Below is a small trained network, with its code and all its weights. Each question gives an input and a class and asks what happens when units are switched off, that is, made to give their printed mean instead of their output.

import numpy as np


def w(rows, s, z=0):
    codes = np.array(rows[::2]) - 128.0
    scale = np.full(codes.shape[1], s)
    scale[-1] = z or s
    return codes * scale


def f(y):
    return y / 2 * (1 + np.tanh(0.7978845608 * (y + 0.044715 * y**3)))


def log_softmax(a):
    a = a - a.max(-1, keepdims=True)
    return a - np.log(np.exp(a).sum(-1, keepdims=True))


def net(x, mask):
    res = np.array(x, float).reshape(1, 3) / 4 @ E
    y = f(res @ A[0][:, :-1].T + A[0][:, -1])
    res = res + np.where(mask, y, B[0][:, -1]) @ B[0][:, :-1]
    return log_softmax(res[-1] @ U[:, :-1].T + U[:, -1])


A, B = {}, {}
E = w([
[63,64,171,150],'x0',
[195,126,147,196],'x1',
[77,111,2,191],'x2',
],0.0094)
A[0] = w([
[162,218,164,114,137],'N1',
[141,131,135,149,118],'N2',
[30,91,121,212,224],'N3',
[165,254,106,97,254],'N4',
[199,154,143,186,198],'N5',
[39,81,106,200,184],'N6',
[181,47,200,161,159],'N7',
[209,184,142,185,232],'N8',
],0.0091,0.003)
B[0] = w([
[81,88,129,135,198],'N1',
[140,163,83,179,130],'N2',
[44,13,122,98,232],'N3',
[72,88,14,169,253],'N4',
[158,184,1,201,212],'N5',
[95,35,137,38,225],'N6',
[160,199,107,196,204],'N7',
[100,118,71,255,242],'N8',
],0.0074,0.0056)
U = w([
[140,166,252,91,4],'0',
[169,185,72,197,81],'1',
[23,32,142,66,235],'2',
],0.011,0.002)

Each question gives the input, the list of numbers given to net, and the class t.
The units are the neurons (one row each of A and B). Each row of codes is followed by its name. A weight is (code - 128) times the scale printed after its matrix; where a second scale follows, it is the last column's (A, B and U).
mask holds one flag per neuron, in row order. A switched-off neuron (its flag False) gives its mean, the last column of its row in B, instead of its output. The means were averaged over made-up inputs and are rounded, as every weight is.
A unit's drop is (log p(t) with every unit on - log p(t) with that unit switched off) / (log p(t) with every unit on - log p(t) with every unit switched off).
The circuit of an input: a set's keep is (log p(t) with only the set's units on - log p(t) with every unit switched off) / (log p(t) with every unit on - log p(t) with every unit switched off). Starting from all 8 units, units are removed one at a time, each time the one whose removal leaves the highest keep (on an exact tie, the one counted first), for as long as the keep stays at least 0.8.
units of the circuit, in order: the units of the circuit, biggest drop first
unit that matters most: the unit with the biggest drop
k most important neurons: the k neurons with the biggest drops, biggest first
drop when u is switched off: that unit's drop, to one decimal
input [3,-3,-4], class 0: units of the circuit, in order : [N4; N3; N6]
input [5,-8,-6], class 0: units of the circuit, in order : [N4; N3; N6]
input [7,4,-8], class 1: unit that matters most : N7
input [1,-7,-7], class 0: units of the circuit, in order : [N3; N6]
input [1,2,-7], class 1: units of the circuit, in order : [N7; N6]
input [1,2,-3], class 1: units of the circuit, in order : [N6; N3]
input [1,-3,-7], class 0: 2 most important neurons : [N3; N6]
input [1,-6,-8], class 0: units of the circuit, in order : [N3; N6]
input [4,2,-3], class 0: 3 most important neurons : [N4; N8; N5]
input [-1,5,7], class 2: 2 most important neurons : [N3; N6]
input [-2,-1,5], class 2: drop when N8 is switched off : 0.0
input [7,5,-8], class 1: drop when N5 is switched off : 0.1
input [4,5,-1], class 1: drop when N5 is switched off : 0.1
input [8,1,-5], class 0: drop when N4 is switched off : 0.2
input [3,8,7], class 2: units of the circuit, in order : [N3]
